Here is a tiny trained network, its code and every weight. The questions are about switching its units off for an input and a target symbol, where a switched-off unit gives its printed mean instead of its output.

import numpy as np


def w(rows, s, z=0):
    codes = np.array(rows[::2]) - 128.0
    scale = np.full(codes.shape[1], s)
    scale[-1] = z or s
    return codes * scale


def f(y):
    return np.maximum(y, 0)


def softmax(a):
    e = np.exp(a - a.max(-1, keepdims=True))
    return e / e.sum(-1, keepdims=True)


def log_softmax(a):
    a = a - a.max(-1, keepdims=True)
    return a - np.log(np.exp(a).sum(-1, keepdims=True))


def net(x, mask):
    ids = ['αγδεηθλπστφψω'.index(c) for c in x.split()]
    T = len(ids)
    res = E[ids] + P[:T]
    u = 0
    for l in range(2):
        r = res
        for j in range(3):
            rows = slice(3 * j, 3 * j + 3)
            q, k, v = (r @ M[l][rows].T for M in (Q, K, V))
            z = softmax(np.where(np.tri(T) > 0, q @ k.T / 3**0.5, -1e9)) @ v
            o = O[l][rows]
            res = res + np.where(mask[u + j], z, o[:, -1]) @ o[:, :-1]
        u += 3
        y = f(res @ A[l][:, :-1].T + A[l][:, -1])
        res = res + np.where(mask[u : u + 4], y, B[l][:, -1]) @ B[l][:, :-1]
        u += 4
    return log_softmax(res[-1] @ U[:, :-1].T + U[:, -1])


Q, K, V, O, A, B = {}, {}, {}, {}, {}, {}
E = w([
[191,219,121,157],'α',
[119,202,73,86],'γ',
[105,124,65,193],'δ',
[120,66,170,129],'ε',
[218,132,132,115],'η',
[168,181,56,113],'θ',
[203,176,207,128],'λ',
[141,199,151,190],'π',
[13,199,246,207],'σ',
[61,91,57,50],'τ',
[159,112,179,43],'φ',
[170,63,68,79],'ψ',
[199,21,188,148],'ω',
],0.012)
P = w([
[178,110,124,79],'0',
[166,149,143,82],'1',
[174,131,152,88],'2',
[167,135,128,39],'3',
[175,119,135,49],'4',
[177,108,118,30],'5',
[201,109,140,3],'6',
[199,112,131,22],'7',
[215,114,126,25],'8',
],0.0016)
Q[0] = w([
[228,128,110,33],'0.h0',
[31,132,154,202],'0.h0',
[220,110,88,54],'0.h0',
[103,120,230,202],'0.h1',
[124,170,179,187],'0.h1',
[135,20,52,159],'0.h1',
[1,115,84,83],'0.h2',
[212,201,88,213],'0.h2',
[113,20,245,65],'0.h2',
],0.0095)
K[0] = w([
[54,148,170,156],'0.h0',
[214,92,67,100],'0.h0',
[63,150,206,154],'0.h0',
[79,131,227,201],'0.h1',
[123,177,169,172],'0.h1',
[135,20,61,160],'0.h1',
[142,110,1,74],'0.h2',
[93,198,162,223],'0.h2',
[179,27,182,43],'0.h2',
],0.013)
V[0] = w([
[226,37,38,60],'0.h0',
[182,57,83,84],'0.h0',
[254,104,189,139],'0.h0',
[193,52,10,79],'0.h1',
[226,121,31,33],'0.h1',
[196,47,20,183],'0.h1',
[51,84,236,51],'0.h2',
[1,134,206,83],'0.h2',
[221,1,198,16],'0.h2',
],0.0038)
O[0] = w([
[109,237,94,239,94],'0.h0',
[116,191,105,185,112],'0.h0',
[77,141,4,149,182],'0.h0',
[193,89,38,69,103],'0.h1',
[219,136,64,44,111],'0.h1',
[198,26,36,151,103],'0.h1',
[68,23,170,80,164],'0.h2',
[25,45,114,98,112],'0.h2',
[192,45,239,50,251],'0.h2',
],0.0041,0.0011)
A[0] = w([
[75,114,92,224,175],'0.n0',
[35,125,131,100,254],'0.n1',
[209,165,172,156,121],'0.n2',
[118,254,76,71,87],'0.n3',
],0.0084,0.006)
B[0] = w([
[113,223,134,26,216],'0.n0',
[16,127,126,78,255],'0.n1',
[212,191,169,167,167],'0.n2',
[82,69,83,254,167],'0.n3',
],0.0082,0.0058)
Q[1] = w([
[114,132,121,24],'1.h0',
[108,119,113,9],'1.h0',
[171,156,158,80],'1.h0',
[127,102,185,152],'1.h1',
[147,124,144,207],'1.h1',
[137,102,192,162],'1.h1',
[127,159,132,201],'1.h2',
[116,168,115,153],'1.h2',
[138,143,135,219],'1.h2',
],0.011)
K[1] = w([
[171,13,126,20],'1.h0',
[162,3,115,45],'1.h0',
[211,146,251,62],'1.h0',
[210,56,164,139],'1.h1',
[189,137,108,213],'1.h1',
[254,52,180,161],'1.h1',
[160,140,51,211],'1.h2',
[202,131,85,139],'1.h2',
[144,126,45,241],'1.h2',
],0.0066)
V[1] = w([
[115,151,112,231],'1.h0',
[252,158,234,123],'1.h0',
[104,111,110,253],'1.h0',
[112,120,233,157],'1.h1',
[118,116,184,154],'1.h1',
[149,128,18,104],'1.h1',
[181,56,82,83],'1.h2',
[167,64,73,90],'1.h2',
[88,190,162,178],'1.h2',
],0.0052)
O[1] = w([
[106,142,142,230,12],'1.h0',
[207,105,252,100,150],'1.h0',
[110,166,132,255,4],'1.h0',
[178,125,192,179,175],'1.h1',
[149,129,147,147,142],'1.h1',
[75,135,54,69,64],'1.h1',
[152,58,137,71,32],'1.h2',
[154,65,140,87,43],'1.h2',
[110,179,120,173,195],'1.h2',
],0.0053,0.0035)
A[1] = w([
[117,30,102,178,254],'1.n0',
[30,164,157,80,23],'1.n1',
[125,3,82,162,245],'1.n2',
[250,67,27,184,194],'1.n3',
],0.0072,0.0041)
B[1] = w([
[40,63,168,245,184],'1.n0',
[243,106,75,122,254],'1.n1',
[41,39,194,200,201],'1.n2',
[254,77,19,164,200],'1.n3',
],0.0076,0.006)
U = w([
[52,62,73,77,1],'α',
[147,97,74,184,62],'γ',
[179,166,122,192,104],'δ',
[55,125,117,198,128],'ε',
[167,75,175,187,119],'η',
[169,63,75,110,78],'θ',
[27,74,223,162,168],'λ',
[96,164,165,114,127],'π',
[67,219,192,190,226],'σ',
[122,194,1,63,164],'τ',
[148,99,168,18,131],'φ',
[237,140,93,100,115],'ψ',
[187,159,226,149,129],'ω',
],0.0077,0.0051)

Each question gives the input, a string of symbols that net reads in full, and the target symbol t.
The units are the heads (3 rows each of Q, K, V and O) and the neurons (one row each of A and B). Each row of codes is followed by its name. A weight is (code - 128) times the scale printed after its matrix; where a second scale follows, it is the last column's (O, A, B and U).
mask holds one flag per unit, layer by layer, with each layer's heads first. A switched-off unit (its flag False) gives its mean, the last column of its rows in O or B, instead of its output. The means were averaged over made-up inputs and are rounded, as every weight is.
A unit's drop is (log p(t) with every unit on - log p(t) with that unit switched off) / (log p(t) with every unit on - log p(t) with every unit switched off).
The circuit of an input: a set's keep is (log p(t) with only the set's units on - log p(t) with every unit switched off) / (log p(t) with every unit on - log p(t) with every unit switched off). Starting from the 12 units with the biggest drops (on a tie, the unit counted first), units are removed one at a time, each time the one whose removal leaves the highest keep (on an exact tie, the one counted first), for as long as the keep stays at least 0.8.
circuit, biggest first: the units of the circuit, biggest drop first
top k neurons: the k neurons with the biggest drops, biggest first
top k neurons in layer l: the k neurons of layer l with the biggest drops, biggest first
input π δ ε λ, target ω: circuit, biggest first => (0.n2, 1.h0, 0.n1)
input δ δ δ φ λ, target ω: top neuron => (0.n2)
input σ τ γ π, target τ: circuit, biggest first => (0.h2, 1.h0, 1.n2, 0.n0)
input δ η ω σ δ θ σ σ ε, target σ: circuit, biggest first => (1.h2, 0.h1, 0.n1)
input ε π γ φ ω, target η: top 3 neurons in layer 0 => (0.n0, 0.n1, 0.n2)
input θ π δ σ γ δ φ τ, target φ: circuit, biggest first => (0.h0, 1.h0)
input ε η θ, target γ: top 4 neurons => (0.n3, 1.n3, 0.n0, 0.n1)
input δ η δ η γ ε δ σ ε, target σ: top 3 neurons => (0.n0, 0.n1, 1.n3)
input ω ω ε δ σ φ λ, target φ: top 2 neurons in layer 1 => (1.n0, 1.n2)
input π ω δ σ δ τ ψ, target ψ: circuit, biggest first => (0.h1, 0.n1, 1.n3)
input ε σ φ δ φ δ ε, target φ: top 2 neurons => (0.n3, 0.n1)
input ε α σ λ, target σ: circuit, biggest first => (0.h1, 1.h2)
input η σ τ δ ε ε φ δ η, target φ: circuit, biggest first => (0.h0, 1.h0)
input σ γ δ σ η π τ φ σ, target φ: top 2 neurons => (0.n0, 1.n1)
input τ ψ ε τ δ σ τ δ η, target τ: top 4 neurons => (0.n0, 1.n2, 1.n0, 0.n2)
input τ τ ε η λ ω α σ γ, target σ: top 2 neurons in layer 1 => (1.n1, 1.n3)
input δ α δ ψ, target θ: top 3 neurons => (1.n3, 0.n1, 1.n2)
input δ δ δ π τ δ ψ, target θ: top 2 neurons in layer 0 => (0.n1, 0.n0)
input α λ π η π δ δ γ, target ε: top neuron in layer 0 => (0.n3)
input ω α δ ω θ, target γ: top 4 neurons => (0.n3, 1.n3, 0.n1, 0.n0)
input α σ ε ω ψ ω, target ω: top 2 neurons => (0.n1, 0.n0)
input δ ψ τ θ σ, target τ: top 3 neurons => (1.n1, 0.n0, 0.n1)
input λ φ ε φ θ φ τ τ η, target ψ: top 3 neurons => (0.n1, 1.n3, 0.n2)
input φ θ ε λ γ τ, target α: top 3 neurons => (0.n0, 1.n2, 0.n1)
input δ ε ε ε δ ψ δ, target τ: top 2 neurons in layer 1 => (1.n2, 1.n0)
input θ γ φ δ ε λ δ η α, target δ: top 2 neurons => (0.n3, 0.n2)
input δ ε θ α τ φ η ε, target λ: top 2 neurons => (0.n0, 1.n2)
input δ δ λ σ δ, target σ: top neuron => (0.n0)
input δ ε φ α, target δ: top 2 neurons in layer 0 => (0.n3, 0.n1)
